(in the rows, 128 means zero)
Each row is followed by its class; each block has classes of its own.
[152 110  66 164 180  99 113 114 105 113 162 139 115  82 137 119 162 172
 130 142 130 142  89 172 154 116 104 116 142 150 108  86 115 153 117 144
 176]
K987
[135 121 163 137 127 127 182  89 123 121 107 154  90 129 154  70 105 124
 140 144 116 152 159 113 162 101 209  66 132 129 104  78 151 108 118 119
 110]
K331
[ 76 147 192 179 150 122  58 108 137 109  43 183 140  87 151 153 140 133
 169 137 163 143 132 141 193 103 130  97  98 145  91 149 101 107  66 169
 126]
K93
[168 127 157  87 128 118 200 125 127  97 120 128 100 145 147  78 116 144
 115 149 125 148 186 154 128  73 197  75 145 127 131  84 185  50 112  95
 101]
K3
[ 81 134 179 161 144 119  84 100 119 116  45 170 128  80 150 127 139 107
 175 154 151 136 135 138 193 117 167 111  96 137  86 116 116 109  63 160
 124]
K331
[125 112  97  97 157 124 104 151 146  80 109 111 146 112 106 154 141 115
 137 113 150  97 144 177 109 148 134 194 114 177 100 131 155 124 122 127
 136]
K331
[171 141  78 128 185  91 109 162 111 115 133 135 122  92 132 139 169 163
 111 121 128 120 134 184 114 111  92 126 120 119 109 112 139  88  96 125
 156]
K987
[141 126 152 135 140 125 173 115 137 102 109 147  97 144 140  92 115 143
 123 153 134 159 158 131 143  70 183  69 130 141 119 104 139 101 129 132
 115]
K803
[133 136 185 134 138 122 165 122 149  95  94 135 111 152 136  94 119 144
 129 129 130 156 181 114 151  61 180  69 121 153 109 108 142  72 102 137
 102]
K3
[166 110  58 116 151 109 127 128 110  94 154 122 133  94 137 121 155 174
 109 144 124 109  93 182 136 118 129 115 123 121 132 103 143 105 110 119
 157]
K93
[146 128 167 161 192 100 175 119 141 123  84 169  80 169 123  97  97 194
 141 134 148 156 166 119 130  78 119  39 120 138  90 116 107  55 124 150
 126]
K331
[101 141 169 174 129 109 110 116 114 113  80 180 151  97 149 110 147 149
 148 190 114 185 117 127 196 115 153  71 110 127 118 100  97 108  51 162
 142]
K792
[151 119 171 147 174 116 165 104 150 103  93 145  94 140 155  98  94 163
 153 117 157 166 156 159 155  93 149  87 138 177  92 100 153 111 137 142
 138]
K483
[140 143 168 119 118  99 124 137 110 116  78 174 156  92 150 125 153 132
 140 170 142 149 133 165 163 125 166  89 114 106 134 108 150  54  61 122
 116]
K93
[ 93 152 176 122 113 111 104 166 135  89  66 140 176  98 137 141 153  95
 137 132 122 137 157 152 163  87 178 139  99 159 139 123 146  89  57 140
 122]
K987
[ 65 145 188 153 104 120  97 125 122 105  64 177 156  80 156 123 161  75
 157 147 130 159 139 125 202 102 192 133 100 164 117 116 119 139  54 161
 121]
K987
[115 129 168 182 146  98 103 139 117 103  47 170 152 108 147 131 149 147
 137 160 135 127 130 135 199  79 135  57  88 115 103 104  83  92  40 164
 143]
K223
[155 110 101 141 195 111  76 111 112 122 125 141 105  84 133 147 149 157
 147 139 170 126 107 173 127 148  86 116 120 144  93 133 133 122 127 140
 166]
K803
[ 92 147 185 167 127 103 102 124 127 127  78 178 150  94 146 123 156 124
 153 159 126 179 130 118 197  91 152  92 117 143 127 109 108 105  50 164
 128]
K987
[135 125 183 132 143 129 164 127 155  98  83 146 107 155 133 100 110 133
 131 131 149 150 172 119 141  80 171  77 115 164 111 133 139  98 132 136
 119]
K803
[156 126 175 127 151 121 158 122 170  87  94 143 105 147 128 108  92 154
 137 133 171 151 169 156 130  86 173  88 132 167 114 124 151  96 147 131
 126]
K803
[111 145 183 144 155 104  90 109 106 115  72 179 132  72 163 131 150 122
 178 138 155 167 138 163 183 117 137 114 106 167 102 118 145 106  82 154
 139]
K987
[ 95 158 208 130 138 133  59  94 118 123  42 178 145  69 159 127 153  81
 190 121 172 138 140 148 182 144 178 141  85 159  89 147 145 106  85 154
 133]
K209
[172 126  74  80 157 111 122 146 115 120 144 128 132  93 132 128 154 140
 111 141 126 137 143 168 115 162 108 142 113 132 122 125 172 101 111 108
 147]
K792
[108 132 209 128 146 115  73  86 115 102  54 164 127  68 162 138 132 121
 188 146 184 137 146 183 188 132 159 128 120 149  84 119 148  99  75 143
 130]
K3
[160 122 140 156 145 114 199 131 176  87 128 143 120 166 118  81  95 180
 125 155 128 189 150 146 133  98 149  72 158 174 126  95 130 110 143 138
 131]
K792
[156 138 183 115 128  94 142 137  93 126  70 164 137  87 148 119 146 132
 144 167 134 134 145 150 154 136 172  80 107  78 122  94 154  32  63 115
 120]
K331
[ 80 143 177 129  78 127 112 159 150  94  76 134 189 117 135 118 143  81
 131 162 113 167 142 121 188 105 220 146 107 153 140 105 138 124  46 149
 113]
K483
[185 130  90 115 177  92 115 135 101 119 156 137 109  72 150 131 155 167
 130 126 141 134 122 190 134 137 101 113 130 123 113 102 166 105 124 111
 158]
K987
[140 121 158 128 141 126 145  90 152 104  89 140  95 127 166  79 103 105
 151 124 144 144 149 143 158  98 163  99 119 172 102 103 159 135 121 136
 126]
K223
[153 131 150 130 118  91 218 146 135 105 137 156 118 167 140  67 117 167
 111 153  98 185 151 119 145  68 171  56 144 137 153  89 133  79 114 123
 126]
K987
[189 120  77 135 179  93 123 140 119 116 139 141 125  97 129 128 140 183
 124 149 148 131 112 196 125 140  91 102 130 124 113 110 149  86 117 124
 153]
K93
[ 93 147 145 163 111 116 111 149 118 102  85 164 166 104 128 132 159 126
 140 170 108 150 120 133 195  81 174 100  92 140 122 106  95  90  53 159
 131]
K209
[145 123 170 113 161 129 140 107 161 100  67 142  95 134 146 121  96 121
 146 110 173 128 184 151 131  86 159 100 111 171  94 136 168  97 135 131
 116]
K803
[ 94 117 138 167 108 115 113 125 139  95  92 146 161 101 119 143 144 127
 135 187 121 157 115 150 187  76 188 115 128 157 138  98  99 117  60 157
 134]
K803
[114 137 180 118  91 107 105 140 130 104  67 153 173 104 153 125 157  94
 140 158 130 143 138 137 179 124 177 113 106 114 136 117 136  96  51 129
 117]
K223
[108 135 158 139 105 103 104 127 109 100  63 159 160  90 158 130 164 104
 134 158 119 133 125 130 189  89 176 100  84 118 130 101 113  92  36 150
 120]
K223
[152 123 155 143 156 115 166 109 163 106  91 151 107 159 143  75 106 151
 137 139 145 159 155 137 149  79 147  65 132 159 113 103 137  97 114 146
 131]
K223
[ 91 134 151 147  89 110 133 138 124 105  87 158 177 113 138 117 156 116
 128 177  96 155 116 123 183  95 185  96 113 126 148 106 119  84  39 150
 110]
K93
[166 131 151 126 146 131 182 106 118 113 110 153  98 126 157  83 125 142
 137 127 128 140 156 141 149  90 179  66 120 139 103  98 162  82 132 120
 125]
K209
[ 96 141 199 136 152 121  60 113 143 107  46 158 157  84 143 151 126 112
 178 128 190 154 149 173 180 132 165 156 108 179  96 131 148 122  85 161
 133]
K483
[157 131 142 152 168 107 177 121 120 112 108 163 103 153 135  88 122 188
 133 148 130 158 141 137 153  62 144  47 118 140 113  98 114  74 129 139
 132]
K209
[135 126 161 155 156 121 155 114 155 100  74 147 115 164 141  81 124 139
 125 119 135 143 160 115 147  68 155  76 113 156 104 114 113 114 113 151
 129]
K223
[117 135 184 175 169 126 147 105 166 106  80 172 100 147 139  89 101 147
 149 123 143 182 167 112 147 110 137  79 127 180  91 132 120 121 127 163
 129]
K792
[133 115  53 127 137 119 101 146 129  86 152  97 146 100 106 159 157 138
 101 145 114 112 108 161 130  95 144 151 112 151 129 115 125 129 102 137
 142]
K803
[174 149 179  90 183 127 129 125 145 106  69 151  86 120 164 113 107 128
 162  82 182 112 179 174 110 124 129 107  88 159  80 148 188  67 153 115
 137]
K209
[ 94 149 175 198 185 104  54 135 121 115  46 196 122  81 159 159 143 149
 172 126 178 141 148 152 189  95  94  69  94 137  78 136  95 113  81 163
 145]
K987
[152 115 102  87 143 121 103 137 120 105 150 111 124  88 134 125 149 120
 126 144 141 120 140 178 121 151 142 145 125 146 112 116 181 104  94 108
 142]
K3
[123 122 184 157 152 131 150  89 159  99  96 150  87 137 149  88  99 140
 160 126 152 156 162 142 168  93 167  84 132 184  80 113 135 124 126 149
 129]
K3
[164 128  97 119 191 113  78 129 126  95 114 121 126  81 138 162 140 145
 147  91 170 121 132 200 127 143 109 172 101 179  81 123 167 121 128 139
 157]
K483
[134 126 176 129 129 131 162 110 150 111  95 140 110 147 150  92 103 117
 138 109 132 156 162 110 158  91 179 105 113 172 103 110 150 127 118 140
 113]
K483
[127 122 177 140 161 129 136  97 155 101  86 159  88 134 142 109 104 148
 144 130 166 144 160 133 151  80 166  81 119 163 101 134 134 114 135 146
 122]
K803
[152 131 162 119 151 111 180 115 139 105 105 146  94 127 158  86 118 142
 136 116 143 148 165 157 145  79 166  85 136 158 115 106 163  99 132 122
 126]
K987
[192 139  90  84 144  87 138 184 110 117 143 120 131  96 135 131 158 140
  95 135 116 124 150 180  99 116 119 131 111 110 143 118 173  66  94  95
 136]
K987
[128 126 164 170 120 102 105 102 117 105  81 169 149  88 156 116 142 137
 160 184 140 171 110 157 199 103 155  82 120 135 121  88 111 110  61 151
 141]
K223
[ 86 114 168 183 124 114 115  91 109 113  83 164 146  92 142 118 138 135
 165 182 113 162 109 121 211 110 180  88 124 134 108  81  99 124  60 163
 132]
K331
[ 95 136 185 186 157  96  97 119 114 112  46 164 140  94 138 136 131 150
 165 163 145 153 132 135 193 100 147  73  95 127  94 113  96  81  66 168
 135]
K331
[ 93 134 183 131 145 129  80 112 146  94  59 157 164  81 131 146 140 112
 162 140 168 155 152 155 168 145 152 158 112 183 104 145 142 126  86 164
 131]
K792
[149 126 155  75 125 120 186 111 134 129 106 139  92 133 157  74 102 101
 134 132 121 140 179 127 128 123 204  90 127 122 123  96 200  72 118  95
 101]
K331
[103 134 160 176 145 118 159 138 168  79 102 145 131 164 123  98 119 153
 129 116 123 166 156 120 152  49 157  94 148 181 121 112 102 126 120 153
 134]
K987
[120 152 158 116  94 112 125 131  95 119  97 162 161  94 150 108 165 118
 148 187 114 161 120 154 179 108 197  90 111 109 144 100 141  63  61 121
 122]
K209
[136 125 163 174 175  88 111 112 102 121  74 167 123  82 134 139 126 172
 168 176 160 155 131 170 170 118 124  71 122 123  92  98 121  63  77 154
 138]
K331
[102 148 167 149 133 107 100 154 131  99  54 143 155 100 129 141 145 131
 129 173 139 135 140 154 180  70 180  89  94 121 127 115 114  76  59 152
 126]
K803
[157 146 148 118 114 112 192 158 147 106 127 142 127 173 125  71 119 151
 113 160 108 175 159 130 122  75 186  63 130 135 148 111 143  53 116 110
 118]
K209
[137 121 127 124 203 121  58 123 130  94  92 138  98  74 134 160 144 137
 161 106 195 100 149 200 134 140  84 166  91 186  56 155 145 120 114 148
 152]
K3
[ 84 145 187 121 125 128  64 137 157  87  50 142 172 102 121 166 132 111
 152 144 165 133 157 156 169  98 183 143  95 164 126 152 138 101  80 155
 118]
K803
[119 127 136 160 104 108 137 144 119  92 118 153 172 110 122 120 148 155
 137 193 107 169 113 149 183  86 180  87 135 136 149  89 113  76  63 142
 136]
K209
[ 78 129 172 161 117 125  94 110 131  92  62 166 162  83 141 133 148 111
 157 161 150 142 120 160 191 110 174 132 113 164 107 131 113 125  63 167
 127]
K93
[127 145 179 104 145 150 139 115 160 119  68 153 108 130 149 102 119  89
 141  97 138 142 197 125 131 121 165 118  93 183  94 148 174 111 119 128
 111]
K792
[151 120  81 114 160 118  95 134 129  96 136 131 131  88 133 139 148 134
 130 117 155 113 120 183 112 156 112 150 111 159 104 146 163 114 119 131
 150]
K93
[142 135 115  97 169 126  74 127 121 120 115 152 114  68 149 132 159 116
 145 124 168 126 134 172 121 200 103 154  94 144  90 160 165 132 124 127
 150]
K792
[148 130 109 148 185 103  89 140 101 117 116 138 111  94 147 133 155 162
 129 131 144 127 114 166 142 129 104 118  94 125  82 122 121 125  99 143
 156]
K483
[139 138 167 141 122  95 121 138 128 110 101 161 148 100 144 120 125 145
 151 173 141 186 130 164 175 125 168 106 142 125 134  89 149  81  70 135
 127]
K483

Next block, with new classes.
[113  95 149 145 116 168 119 161  91  92 138 123 118 140 183 147 137 152
 224 128 123 136 107  97 132 143 150 135  76 139 164 113 124  46 125 134
  52]
K251
[106  87 169 157 119 160 126 147  82  96 135 113 133 149 163 143 137 160
 205 127 115 128 114  94 125 141 152 129  71 130 157  81 133  59 130 132
  65]
K299
[124  69 141 175 121 151 151 119  88  91 127 128 159 150 133 122 119 123
 157 140 130 158  92  84 124 115 146 130 101 126 143 101 127  49 120 166
  96]
K591
[128  72 157 167 123 164 128 156  81 101 128 114 134 139 177 136 143 173
 191 122 113 146 108  82 136 134 140 131  70 135 160 103 133  61 117 141
  75]
K4
[166 107 113 126 158 163 132 125 143 130 111 152 121  80 121 113 184 129
 148  75 127 134 110 160 107 128 145 130 122 171 128  80 153 123 164 141
 122]
K251
[ 89 118 118  87 148 164 122  96 141 119 138 155  73  98  95 136 144 174
 137  79 155 139 162 102 134 165 121 190  75 185 133 163  77 138 148 122
 100]
K314
[114 136  78 102 121 138 125 112 170 103 134 192  95 116 116 146 164 154
 149 100 173 146 126  88 120 158 148 196  56 192 123 139  66 142 138 148
 112]
K750
[116  88 171 167 125 153 137 142  70  97 134 108 136 142 148 139 139 171
 177 121 116 148 104  95 130 139 137  98  88 126 164  80 120  60 121 136
  75]
K380
[156  92  98 146 169 168 127 113 120 131  94 151 125  75  97 108 189 142
 144  70 125 140 114 154 108 130 143 140 128 172 117 104 152 115 157 149
 132]
K102
[117  62 135 156 134 147 144 114  89  93 142 127 161 143 139 121 125 114
 178 153 129 143 109  94 138 120 142 144  92 135 140 118 131  56 114 162
  71]
K314
[139 112 116 124 157 157 142 130 115 141 106 146 123  80 107 117 178 119
 136  58 136 121 113 148 103 123 150 139 135 173 129 106 153 115 173 114
 122]
K380
[184  66 116 133 165 167 130 129 133 117 113 141 129 110 116 113 188 109
 161  72 141 130 116 146 103 125 127 135 127 131 134 112 150 119 163 135
  99]
K4
[120  72 148 168 116 149 154 118  83  92 134 131 163 142 139 122 121 129
 155 141 134 141 103  89 127 123 145 141  90 129 142 101 140  50 119 164
  76]
K591
[112 131  95  92 122 134 133 116 175 107 139 187  94 120 123 149 145 147
 153 105 170 153 120  86 124 144 137 179  75 177 128 132  48 123 122 135
 121]
K251
[166  93 106 136 158 168 137 133 132 135 101 150 127  70 125 104 187 139
 138  51 126 127 116 146 108 119 144 145 122 179 124  96 170 125 163 137
 134]
K4
[109  97 173 169 115 166 126 156  74  98 129 122 123 143 170 143 140 172
 205 113 120 127 114  97 122 146 157 147  69 134 166  93 139  52 131 136
  62]
K591
[ 95 122 130  98 138 172 130 107 128 120 128 166  81  98  93 138 145 184
 138  79 161 135 164  94 124 165 135 190  72 185 141 151  84 136 158 128
 107]
K591
[163  82 116 133 177 161 124 120 138 120 122 132 131  97 106 105 188 100
 165  81 141 130 111 169  99 125 132 139 130 141 129 100 145 111 157 148
  98]
K314
[120  76 151 175 132 160 127 145  74 101 126 126 136 136 148 143 133 167
 194 136 115 142  95  95 133 136 140 116  79 129 150  97 122  50 115 139
  91]
K102
[127  70 146 170 127 150 166 123  95  89 131 124 154 147 146 124 117 127
 184 146 132 148  99  84 131 118 138 136 101 120 141 105 125  52 113 154
  86]
K23
[114  93 169 165 125 158 128 148  69  98 129 117 122 146 155 142 137 163
 190 125 122 145 109  92 127 145 139 117  83 131 169  97 122  62 126 133
  63]
K380
[123  60 143 161 114 155 143 123  89  97 139 128 146 149 139 123 126 132
 157 153 139 163 105  84 126 127 131 128  93 123 136 116 127  60 108 170
  75]
K833
[127  60 151 161 126 151 149 111  90  92 132 128 165 150 130 122 117 122
 169 155 134 154 106  81 124 119 137 125  95 127 142  83 128  60 118 157
  89]
K299
[114 137  86 107 121 140 127 119 172 112 131 177  95 113 114 149 164 152
 138  98 156 154 115  92 124 147 147 188  71 191 119 135  69 132 137 139
 130]
K750
[118  75 152 162 124 150 155 117  87 100 137 123 156 140 135 124 119 125
 143 151 137 150 109  89 129 126 128 115  91 130 148 101 121  72 121 158
  67]
K380
[106 133  82  98 129 141 134 118 168 120 129 194  94 115 115 154 166 159
 141 109 173 144 130  81 114 138 151 186  69 192 114 155  51 132 136 140
 122]
K839
[157 100 100 134 153 163 132 127 130 131 111 146 123  70 136 107 191 147
 150  52 128 121 112 149 104 129 148 145 105 181 125  93 164 123 161 145
 115]
K4
[124  61 134 163 130 152 148 121  84  97 125 141 158 138 133 126 117 123
 170 161 139 138 104  84 138 120 136 135  85 132 135 119 124  53 108 162
  80]
K102
[151 109  99 138 158 167 121 124 133 129 105 159 116  82 114 112 182 126
 156  59 130 114 118 156  94 136 157 149 114 184 119  83 171 125 184 130
 117]
K299
[111  82 154 170 125 162 123 146  75  94 132 125 128 138 156 151 133 175
 213 136 114 134 105  94 135 142 143 123  70 132 156 103 118  47 113 144
  73]
K102
[164  88 120 149 163 165 128 117 132 114 115 140 128 102 103 111 183 115
 156  67 147 129 108 158  89 134 134 142 126 135 132  88 142 107 170 148
 104]
K591
[164  79 106 135 169 178 124 130 127 125 107 154 123  94  97 122 180 109
 177  86 147 112 123 154 104 131 137 136 124 147 125 125 145 107 167 132
  93]
K102
[108  83 164 156 131 154 123 140  77  97 134 106 131 138 158 136 144 165
 207 120 116 144 112 103 131 138 142 138  83 130 160  95 129  47 113 138
  69]
K314
[172  77 106 152 174 177 135 123 134 113 113 136 126 104 106 113 187 118
 187  79 150 139 121 152  96 142 126 145 134 131 132 114 136 106 167 135
  94]
K23
[105 129  89 106 132 131 122 103 163 106 145 176  96 112 111 138 161 166
 151  98 147 156 120 102 122 149 138 180  69 186 119 126  57 134 126 147
 121]
K314
[177  74 125 144 178 160 132 107 134 120 111 146 133 108 101 124 183 117
 141  93 150 124 114 149  95 123 125 129 132 126 127  93 137 113 169 144
 110]
K839
[114  91 144 171 123 167 139 153  86  94 133 115 129 135 168 137 140 173
 220 124 117 144 108  94 123 146 148 130  81 130 156  98 125  55 126 136
  69]
K23
[122 125 106 101 136 136 125 111 170 106 140 186  95 115 115 146 151 157
 152 114 167 160 124  90 124 144 132 181  72 183 131 126  48 131 121 141
 124]
K251
[113  98 120  89 143 159 131 100 133 113 138 163  88 102 104 139 140 185
 134  89 159 146 156  82 134 164 105 179  65 167 141 151  70 145 144 129
 110]
K4
[129  61 152 176 128 152 178 109  96  95 129 113 171 132 136 115 118 139
 164 152 138 162 107  83 127 120 123 128 101 113 141  84 115  57 105 168
  96]
K23
[174  80 120 136 177 170 117 122 140 114 113 148 124 117 101 114 186 100
 170  81 150 124 125 162  93 143 132 141 119 138 131  90 152 128 178 139
  90]
K299
[ 92 115 119  86 134 168 119 112 132 122 142 160  69  95  96 140 142 187
 130  87 161 139 158  93 128 168 120 175  76 176 127 163  77 142 151 128
 103]
K833
[144 115 113 138 152 166 133 134 124 131 109 146 121  82 123 109 185 125
 150  50 127 111 107 160 101 130 164 161 123 173 124  95 170 108 177 137
 117]
K591
[120  66 161 160 123 145 163 108  80  95 133 116 164 150 130 124 121 123
 150 154 139 161 115  83 132 126 124 121 104 116 155 102 112  62 108 165
  72]
K380
[147 105  99 137 148 159 126 134 129 132 118 157 119  82 121 114 178 131
 133  71 125 119 107 158 103 137 154 137 125 168 113 100 173 123 168 143
 123]
K833
[113 128  95 105 136 142 130 115 161 114 130 192  95 119 114 153 167 166
 149 104 164 140 134  86 121 138 149 190  70 189 119 144  55 134 137 142
 125]
K839
[178  79 129 147 164 162 135 116 134 118 113 151 132 114  93 112 177 101
 141  74 145 130 110 159  92 130 129 146 130 128 131  86 147 116 173 137
 113]
K591
[112  69 131 156 131 152 145 116  96  99 141 120 153 141 142 118 124 116
 174 144 133 157 101  92 135 122 142 139  96 140 139 116 126  52 109 159
  79]
K314
[114  88 176 179 121 160 130 144  75  95 130 110 136 145 162 135 140 174
 189 122 119 142  99  95 121 142 152 124  76 120 164  77 131  53 123 152
  74]
K591
[116  94 119  93 150 161 130  98 138 112 133 159  91 103  95 140 143 184
 131  88 157 149 164  87 135 158 106 177  72 170 139 153  74 144 144 134
 109]
K4
[110  90 154 163 121 165 126 149  76  98 128 126 123 146 175 155 146 169
 205 132 118 123 111  84 127 134 160 136  75 137 155 120 128  49 131 139
  63]
K839
[174  79 115 140 166 167 128 110 136 111 111 127 137 101 106 115 204 114
 157  74 145 129 115 163  98 136 133 133 118 134 132  95 148 122 169 163
  95]
K750
[176  80 106 148 172 172 140 126 140 111 115 142 123 111 107 111 182 101
 185  75 148 134 114 156  95 135 130 150 136 131 131 111 136 111 167 133
 102]
K23
[129  69 142 161 129 156 164 131  97  92 134 129 154 151 140 125 118 120
 181 154 133 153 110  85 133 124 136 144 103 121 143 116 126  60 116 145
  81]
K23
[147 109 116 131 159 165 132 124 135 134 110 141 127  81 118 109 186 127
 151  65 130 109 118 161  99 133 157 140 112 175 118  72 169 125 176 143
 112]
K299
[146 116 118 128 156 157 136 127 118 132 111 151 121  82 112 117 187 129
 140  64 132 120 121 159 103 140 146 142 128 169 133 100 158 123 170 127
 105]
K380
[170  77 115 131 155 164 126 126 135 125 119 149 120 108 100 115 185 111
 143  79 150 130 118 156  96 132 129 134 130 132 118 107 153 120 164 138
  99]
K833
[ 91 123 132  99 136 166 130  98 135 118 140 162  80  93  95 142 137 191
 128  69 166 133 153  95 122 169 119 188  67 175 138 136  73 135 159 118
 111]
K591
[111 130  96 113 118 132 126 119 164 116 136 189  85 122 115 144 150 164
 130 106 164 164 117  89 113 153 138 178  76 174 119 128  59 139 119 148
 138]
K833
[144 116 102 150 150 168 123 124 126 125 110 157 115  78 125 110 191 148
 159  45 138 113 111 155  92 142 165 155 101 183 126  89 164 118 177 145
 106]
K591
[120  68 152 155 127 145 163 126  87 101 129 124 165 149 126 126 117 105
 143 153 141 152 110  82 137 108 132 123 105 131 142 115 121  61 115 149
  81]
K380
[103 110 133  94 144 167 124  98 137 118 133 158  81 107  86 143 139 174
 138  89 160 132 163  95 123 162 119 172  68 175 132 135  78 142 162 117
 104]
K299
[ 88 112 123  82 128 160 125 101 129 122 144 160  72 104  92 148 139 189
 121  90 160 137 163  92 130 174 115 179  71 165 127 166  75 140 149 123
 100]
K833
[100  87 151 162 127 162 121 150  77 101 132 105 134 129 170 133 152 165
 209 119 115 142 108 102 131 138 150 141  77 142 153 112 133  44 115 145
  66]
K314
[129  71 145 163 121 159 126 143  80  92 129 121 132 140 169 134 143 177
 198 117 120 153 111  80 129 140 136 131  71 132 162 100 127  62 117 144
  73]
K4
[118  67 143 151 112 151 151 127  90 101 140 128 146 151 141 126 124 128
 150 144 135 152 108  89 135 130 139 135  98 124 135 119 136  61 109 160
  82]
K833
[133  67 154 170 129 155 124 138  77  86 134 115 134 146 166 139 140 183
 195 116 106 151 105  86 135 142 134 120  77 122 163  90 128  62 118 145
  81]
K4
[100 116 135 106 139 164 133  92 132 119 134 161  88 100  88 138 137 188
 124  86 159 143 154  93 121 166 121 177  71 170 140 128  73 139 156 132
 115]
K591
[101 111 141  90 151 164 136  90 134 124 131 163  84  98  96 149 143 186
 122  96 171 126 165  86 126 154 115 186  74 166 136 153  64 140 154 125
 110]
K839
[100 116 123  88 144 172 125 103 138 118 134 157  80  99  98 149 149 172
 140  83 165 129 158  95 133 168 126 188  65 180 139 161  82 145 164 121
 103]
K750
[ 93 115 135  94 146 160 130  96 133 114 133 163  81 102 104 153 141 189
 133  94 166 132 153  82 124 150 118 186  73 169 137 157  56 132 148 128
 114]
K839
[124  79 144 162 121 157 128 149  85  94 131 116 131 138 172 133 143 184
 188 107 113 153 104  84 133 140 141 121  73 136 158  90 133  63 115 141
  81]
K4
[180  77 128 138 179 168 127 127 130 122 108 151 124 110 101 124 187 108
 150  92 147 122 115 146  99 115 133 138 136 134 129 114 140 112 170 131
 111]
K839
[104 134  93  97 121 137 128 117 169 107 137 187  94 127 111 147 154 148
 159  99 166 145 129  89 114 149 149 189  67 188 119 127  63 133 134 134
 116]
K299
[127  70 141 158 115 151 149 124  93  89 131 130 165 143 144 132 128 119
 172 160 138 144 104  81 132 117 147 133  82 133 145 108 134  59 117 169
  74]
K750
[172  80 126 137 178 161 133 116 134 123 114 145 131 108 106 125 187 111
 147  95 150 121 113 151  97 121 131 137 127 131 127 102 136 113 166 145
 106]
K839
